Each row is followed by one of two labels, saying whether the row has a hidden trait. Each part has a new trait and two new labels.
(in the rows, 128 means zero)
[132  85 139 169 206 149  99 148  76  86  35 115 119 108 150 116 126 147
  75 124 126 131 178  79  73 143]
<87>
[127 168 148 150 202 136 133 146 120  95  83 135 109 135 121 111 133 164
 188 120 126 125 180 104 100 116]
<87>
[123 181 160 128 230 137 105 140 123 106  45 156 117 144 110  98 135 164
 255 125 123 127 207 119  94 100]
<87>
[101 131 164 127 153 136 156 135  99  98  88 132 117 145 120 121 134 161
 155 116 130 136 138 138 142 121]
<87>
[ 89 173 141 141 155 126 114 134 149 110  62 134  85 112 123 105 123 149
 185 147 127 131  74  81 120 111]
<79>
[159 152 153  95 180 129  48 131 142 100  91 157  95 164 114 107 152 181
 239 137 131 131 148 123 118  87]
<87>
[146 138 140 115 175 130  82 136 144  98 109 144  94 140 120 118 137 168
 197 131 130 130 137 119  99  99]
<87>
[ 89 114 125 104 170 142 116 145 115 103  32 147 129 127 108 103 131 158
 164 157 127 136 165 110 160 101]
<79>
[100  77 116 115 174 144 184 160  89  46  67 131 169 143 110 114 110 172
  85 167 136 137 123 119 191 129]
<87>
[ 83 189 179 178 174 111 170 162 126  80 157 130  65 135 126 114 133 177
 170  81 131 123 111  87 127 143]
<79>
[160 133 147 149 130 136  86 144 136 110 160 110 119 104 134 123 150 169
 113 122 130 123 110  82 136 133]
<87>
[123 161 135 155 186 130 142 148 125 114 110 136 119 125 125 106 132 141
 152 129 126 124 169  97  96 127]
<87>
[ 94 124  94 109 168 121 134 113 145 133  79 153 136 157 111 114  95 109
 180 143 125 119 132 193 156 126]
<87>
[ 68 132 172 129 200 141 187 144  77  61  64 135 115 149 117 113 127 183
 157 122 129 140 159 136 134 120]
<79>
[147 112  73 137 145 137  99 136 142 115 109 115 147 100 133 123 129 133
  85 164 129 120 131 110 124 134]
<87>
[ 98 129 106  87 163 148 124 127 134  59  96 121 149 119 107 115 144 187
 137 175 133 134 174 163 155  98]
<87>
[ 95 109 113  65  95 142 103 123 129 113  92 138 135 120 105 118 161 172
 139 162 130 143 188 153 166  86]
<79>
[133 110 124 161 143 152 138 149 106  72 112 103 124  85 141 130 132 154
  51 145 129 137 131  60  75 132]
<87>
[130 210 196 157 168 105 132 146 135  99 192 127  80 150 130 117 145 164
 182  99 136 125  89  69 131 136]
<79>
[129 134 149 129 167 131 135 144 115  93  93 140  94 142 118 119 133 165
 166 124 132 131 125 123 107 111]
<79>
[125 154 107 113 226 150  87 121 142  89   2 132 143 113 117  99 117 145
 208 191 124 129 140 120 111  85]
<87>
[114 152 159 162 171 121 172 167 107 126 101 148 114 137 119 113 125 136
 165 105 124 126 158  78 124 136]
<79>
[ 86 126 164 144 154 141 180 139  86  90  83 112 142 117 126 129 127 159
  96 114 129 136 144 119 158 144]
<87>
[105 174 155 138 150 130 141 129 149 101 108 136  94 121 120 121 129 167
 185 118 128 128 107 126 127 106]
<87>
[126 140 145 108 206 139  87 141 121  63  48 147 107 149 111  99 141 197
 197 151 132 132 162 123 121  96]
<87>
[ 95 133 143 100 122 135 124 137 120  93 111 141 110 132 111 112 162 184
 146 127 130 141 186 124 142 105]
<79>
[130 110 150 146 226 139  89 150  90  71  70 108 137 124 138 111 130 141
 103 161 135 129 126  71 139 144]
<87>
[112 137 151 134 166 139 134 138 113  86  99 126 124 127 126 121 133 167
 145 124 129 130 150 125 132 122]
<87>
[141 126 107 139 181 144  89 142 140  73  98 118 135 104 130 107 133 173
 120 158 129 125 154  93 125 124]
<87>
[103 103 176 147 162 128 181 156  77  47 121 131  94 159 125 123 128 199
  94  93 135 135 140 117 143 146]
<79>
[108 112 122 154 159 140 166 153 106  75  97 113 120 103 124 122 121 156
  80 137 130 127 121  94 110 135]
<79>
[128  89 116  87 166 150 175 156  99 111 105 145 195 145  95 125 134 148
 123 143 129 130 229 177 193 118]
<87>
[138 135 152 134 200 141 107 153 116  69  67 139  88 138 117 102 142 203
 177 140 132 130 138 105  96 100]
<79>
[132 125 170  69 107 129  59 111 117 101 135 156 115 175 118 122 175 189
 193 123 133 143 190 157 144  96]
<79>
[ 89 125 135 131 188 143 158 139 103  73  59 125 141 124 118 115 124 167
 130 145 128 133 165 130 144 123]
<87>
[ 84 146 153 130 170 120 138 148 120  58 112 147  96 155 119 104 133 187
 157 126 133 132 142 105 138 129]
<79>
[132 107  97 176 175 144 158 163 134  61 112 104 103  82 136 121 116 158
  52 143 132 123 116  78  87 133]
<87>
[128 133 150 140 147 137 116 134 121  98 116 122 128 120 127 120 139 162
 135 123 129 129 135 117 141 122]
<87>
[ 40 133 134  96 107 141 132 119 151  51  96 122  83 114 110 115 149 214
 145 132 133 137 125 172 175  97]
<79>
[ 94 125 159 154 204 163 119 142 113  26  32  98  90  83 133 118 137 202
 110 135 129 136 136 100  93 107]
<87>

New part:
[158 130 120 115 142 128 158 120 104 107 120 118 115 129 120 130 136  57
  93 139 120 112 137 109 135 133 114 138 106 150 138 124 176 105 170 114
 121 122 142 107  94 112 138 152 129 130 124 149 143 134 112 111 114 114
 148 181 132  83 168 158 101 117 122 129 110 151 145 116 133 145 107 130
 131 139 167 149 130 101 175 112  96 137  97]
NJ
[ 96 131 117  64 184 141 168 146  54 102 147 119 119 151 124 108 125 102
 129 134 139 131 147  80 139 118  76 146 126 136 114 142 195  75 248 141
 144 131 133 101  39 125 116 160 137 125 137 147 138 129 108  81 153  88
 162 238  96 190 156 162  62  79 146 125  96 217 196 133 132 107 144 176
 117 189 187  85 131  89 186  38 108 131 111]
MT
[151 140 111  93 153 146 168 129  51  98 128 110 114 154 116  97 129  44
 109 142 139 111 155  88 135 121  64 149 114 150 113 119 222  86 251 140
 111 118 145  72  51 137 120 183 137 125 134 155 145 127 118  82 133  92
 164 225  98 158 191 162  72  96 179 120  99 191 193 130 131 117 119 170
 101 174 204 107 133  88 182  15  97 139  92]
MT
[122 112 126  80 172 126 195 146  82  93 155 104 114 138 124 138 138  76
  81 154 109 114 179  88 133 158 102 133 110 156 131 149 165  78 197 108
 183 146 105 129  60 108 122 132 154 132 117 172 132 124 106  94 149 104
 128 212 140  72 146 147  62  86 159 142 114 228 173 124 129 116  93 133
 123 165 202 142 133  89 194  80  95 125  84]
NJ
[120 132 123 103 147 143 135 124  95 114 115 137 120 127 116 108 125  75
 124 126 137 113 129 109 148 113 114 143 116 127 126 124 167 112 208 121
 126 114 143 103  95 122 136 165 122 129 147 149 145 132 122 106 133 117
 142 197 112 161 179 164  95 119 125 129 111 148 157 117 137 132 122 150
 131 141 157 133 130  97 155 110 111 140 120]
NJ
[141 140 116 135 124 134 128 115 115 130 113 137 123 127 120 110 125  87
 126 123 139 119 118 124 140 112 120 139 119 133 132 123 157 129 159 129
  98 119 149  93 148 124 142 158 113 123 137 125 140 136 124 123 110 119
 136 183 126 160 162 140 128 135 109 117 125 118 122 127 134 132 117 147
 124 131 137 136 134 111 138 121 119 146 128]
NJ
[164 129 129 142 124 124 147 123 121 105 125 113 128 131 120 133 137  87
 101 134 115 116 142 124 124 135 118 130 120 155 123 122 156 115 144 124
 130 129 119 119 124 125 130 162 134 132 115 145 128 126 118 125 116 119
 135 121 124  83 157 127 113 127 137 126 124 121 133 127 131 142 110 112
 123 125 136 154 128 123 146 132 110 126  98]
NJ
[129 117 125  78 176 115 182 150  89  92 160 106 118 131 125 140 145 106
  87 160 113 118 175  95 129 152 103 127 128 154 125 155 160  75 188 118
 175 140  89 141  55 114 120 128 159 138 110 168 133 121 105  95 161 105
 142 205 127  70 139 144  82  80 177 140 109 228 186 126 129 118 107 130
 126 165 189 117 135  85 192  63  94 121  88]
MT
[107 132 114  54 177 146 181 145  52 109 143 121 117 151 124  98 123  84
 133 135 137 127 149  81 143 110  53 143 133 131 103 138 204  84 246 146
 140 131 100 100  47 131 120 169 133 125 129 135 139 127 115  83 156  93
 160 210  93 167 159 160  62  85 175 123 102 202 185 133 128 101 144 186
 109 182 201  82 132  78 179  32 101 127 104]
MT
[ 89 128 127 104 141 142 122 130 115 142 127 147 130 130 131 115 118 149
 153 127 141 146 115 121 141 116 125 135 132 101 123 134 139 131 157 133
 133 122 136 119 121 128 128 134 122 127 140 120 123 131 129 124 140 124
 128 156 119 197 119 143 123 127 118 127 125 127 137 130 127 119 149 141
 133 135 113 111 134 124 121 141 137 132 151]
NJ
[111 138 113  85 155 145 152 131  77 123 134 128 122 144 124 100 125  86
 136 134 138 132 145 110 140 112  89 141 129 131 116 128 182  92 212 142
 133 126 129 118  66 130 115 163 132 120 137 134 136 124 125  96 152 112
 144 199 100 166 151 161 102 102 152 117 107 187 166 130 125 118 139 172
 117 167 159  96 128 101 174  52 110 130 115]
NJ
[139 133 119 131 123 142 125 119 114 136 115 138 125 119 121 113 124  89
 127 130 138 120 120 124 140 108 119 143 113 117 131 117 144 131 162 134
 109 110 152 108 118 126 137 165 117 127 139 131 145 137 123 132 102 124
 132 161 126 164 164 154 122 135 116 120 122  96 122 121 137 136 121 137
 120 133 127 154 129 113 137 134 124 140 129]
NJ
[157 121 126 100 164 117 180 137  88  87 156 101 114 140 120 124 147  61
  85 154 117 105 168 100 123 148  92 134 114 163 129 134 176  80 185 119
 157 136  96 137  86 121 130 137 147 135 115 165 138 125 101 104 136  97
 140 189 125  57 155 141  83  96 160 135 110 212 181 126 124 127 101 136
 117 155 206 133 134  95 192  65  93 127  84]
NJ
[128 115 116  75 185 116 195 155  64  74 164  92 114 149 119 121 140  77
  87 163 115 107 187  80 122 156  68 130 126 165 123 149 188  69 221 128
 179 144  80 125  30 126 113 132 159 128 109 174 123 112  94  87 164  84
 147 208 125  64 145 148  77  55 215 140 101 255 200 135 123 111 113 156
 102 182 219 110 134  74 216  12  85 121  76]
MT

Next part:
[179 136 134 124 172 141 142 146 161 216 119 133 160 170 163 140 124 148
 158 183 127 228 137 140 177 125 136 142 156 141 174 158 145 141 159 150
 121 126 119 126 164 129 155 125 141 123 146 123 127 128 129 225 129 134
 126 170 164 190 141 167 119 148 159 127 129 130 113 143 131 132 178 133
 132 142 143 138 154 128 134 139 252 129 143 166 155 178 124 124 126 149
 130 210 145 150 129 169 118 140 118 183 143 130 143 134 134 122 145 138
 156 119 177 186 183 195 151 203 156 158 133 127 122 136 112 159 124 137
 151 124 123 160 126 116 133 127 137 156 134 136 161 161 154 144 146 153
 133]
B
[190 205 169 165 171 150 122 141 117 132 175 133 123 131 137 175 132 131
 166 185 147 121 142 138 170 173 136 139 121 125 185 161 120 124 130 127
 117 149 123 133 128 129 156 155 166 178 149 142 162 138 152 246 131 146
 128 133 169 204 130 121 180 129 119 157 203 143 182 137 133 155 126 157
 152 128 143 126 131 145 166 178 255 128 128 148 113 147 160 164 125 149
 133 192 145 132 161 172 117 141 154 188 175 154 122 133 173 122 149 157
 129 140 129 172 139 195 150 123 155 135 156 141 123 182 160 162 146 193
 127 139 151 165 121 149 156 146 168 162 129 155 155 161 113 130 120 135
 133]
S
[177 150 143 123 165 102 135 155 156 220 101 138 166 161 165 150 130 149
 169 127 129 255 176 134 137 118 138 146 155 137 177 123 147 132 166 148
 125 125 112 122 160 131 156 129 145 112 137 118 127 130 132 215 130 143
 145 171 166 168 138 158 105 148 175 132 218 131 106 112 135 137 174 138
 137 145 126 126 154 129 156 149 255 151 140 164 125 183 121 116 127 135
 156 222 129 154 125 127 110 140 146 168 164 130 146 138 142 117 153 143
 149 108 182 141 164 210 156 183 160 153 144 129 115 143  93 162 120 149
 150 121 123 156 127 142 170 123 140 104 140 147 164 103 149 143 138 157
 136]
B
[176 133 131 135 127 155 151 131 165 189 133 125 149 164 164 125 123 149
 155 128 125 204 160 150 126 134 125 141 156 149 170 131 151 150 154 133
 121 129 124 174 171 126 154 117 132 135 132 132 125 128 129 236 130 127
 133 161 172 210 142 132 125 146 163 121 122 128 122 146 122 125 164 150
 127 138 130 126 151 144 127 127 221 127 147 161 179 162 166 128 131 131
 152 188 126 127 131 126 183 123 129 137 129 127 148 153 127 128 121 127
 151 129 168 121 175 170 146 233 158 175 123 131 134 129 134 136 129 182
 157 130 163 157 130 161 129 127 122 216 129 137 148 163 174 142 157 147
 151]
B
[147 199 171 122 124 121 122 183 118 136 179 152 122 168 177 179 187 151
 133 136 125 137 135 137 177 177 163 138 150 124 140 135 146 124 128 126
 114 124 151 133 130 130 155 149 168 180 118 142 128 150 129 253 150 124
 155 130 131  85 132 173 136 150 115 157 117 129 182 113 149 156 163 133
 129 128 141 138 129 128 168 181 180 128 130 151 114 141 125 136 152 147
 133 196 145 132 163 172 122 125 153 125 172 129 121 157 175 121 152 160
 135 142 126 171 178 144 138 208 125 161 123 139 153 134 162 167 127 196
 126 124 118 138 120 145 156 145 169  79 156 154 159 107 114 145 120 135
 154]
S
[181 223 183 131 169 110 119 156 110 127 118 150 122 137 128 179 174 133
 159 183 145 155 134 139 172 181 131 143 118 143 178 130 142 123 135 130
 119 127 143 118 123 127 155 150 166 169 142 143 125 128 156 238 152 133
 149 132 126 167 131 117 157 126 119 156 205 128 195 111 147 157 128 135
 158 131 147 127 128 126 159 175 188 127 126 129 147 137 135 125 130 151
 129 196 141 132 160 184 128 123 163 122 183 155 124 134 174 122 141 164
 129 141 131 180 146 131 141 128 129 161 170 129 157 132 151 160 142 136
 124 126 128 137 128 146 159 149 164  70 136 173 156  93 127 144 144 135
 135]
S
[167 140 129 174 175 150 147 178 123 139 168 129 159 126 162 129 126 128
 158 178 149 201 165 148 172 126 125 133 162 143 174 152 136 126 135 152
 181 129 122 176 161 128 151 130 161 177 156 128 160 127 153 209 128 152
 127 164 173 220 138 123 163 128 129 159 136 141 224 148 130 127 129 154
 157 141 129 128 127 148 125 132 229 150 144 155 160 129 158 152 169 129
 127 205 142 130 126 163 127 141 159 189 137 156 147 129 130 125 133 158
 149 147 172 134 135 186 146 126 159 138 170 131 128 173 160 153 145 196
 153 128 133 152 130 126 132 152 129 194 135 152 153 177 130 128 151 128
 129]
S
[184 119 134 172 174 153 126 140 165 193 133 129 118 132 135 134 126 147
 166 179 145 215 168 142 171 178 132 130 121 144 179 162 143 129 154 128
 165 149 125 129 169 128 156 115 139 179 122 127 124 147 151 183 129 143
 153 127 173 197 143 127 132 128 117 123 116 130 189 140 146 152 159 153
 151 138 127 127 154 128 130 172 154 150 129 176 169 139 166 135 123 129
 131 190 131 131 168 132 170 125 150 192 166 127 140 132 167 125 141 132
 154 125 171 122 144 127 150 133 154 163 156 140 125 132 166 141 129 130
 154 139 153 134 123 151 153 126 133 188 131 136 157 158 157 143 151 151
 151]
B
[143 231 157 174 116 125 134 167 137 211 147 134 147 178 169 187 171 151
 127 131 122 238 137 134 140 133 133 145 148 125 130 131 131 138 167 132
 100 127 104 164 121 127 155 141 178 128 101 122 121 150 133 194 135 140
 129 169 125  19 143 154  95 146 150 117 129 130  85 120 146 158 166 139
 141 132 147 138 153 144 118 190 250 127 140 163  96 192 129 117 164 138
 129 201 142 140 133 123 171 117 174 119 152 131 123 162 146 115 152 148
 152 133 174 187 203 189 161 214 135 160 138 148 123 141  92 159 121 200
 153 137 127 168 128 135 140 124 174  17 172 158 161 118 123 144 109 157
 157]
B
[122 201 163 164 128 156 147 128 130 219 167 130 139 123 161 167 181 130
 132 127 132 138 130 148 170 162 159 140 132 127 129 122 164 121 131 125
 185 150 156 183 118 130 144 167 152 169 129 124 132 148 127 193 127 133
 124 167 128 137 126 126 167 150 132 165 139 129 227 133 154 154 133 130
 156 130 144 140 129 147 125 159 206 129 143 128 115 163 125 154 164 146
 129 218 144 130 126 169 160 130 154 121 175 128 129 152 170 128 133 152
 126 147 131 191 167 136 143 104 131 161 134 147 125 176 164 155 144 190
 128 140 127 152 128 130 131 151 163 107 130 147 158 201 121 127 127 129
 126]
S
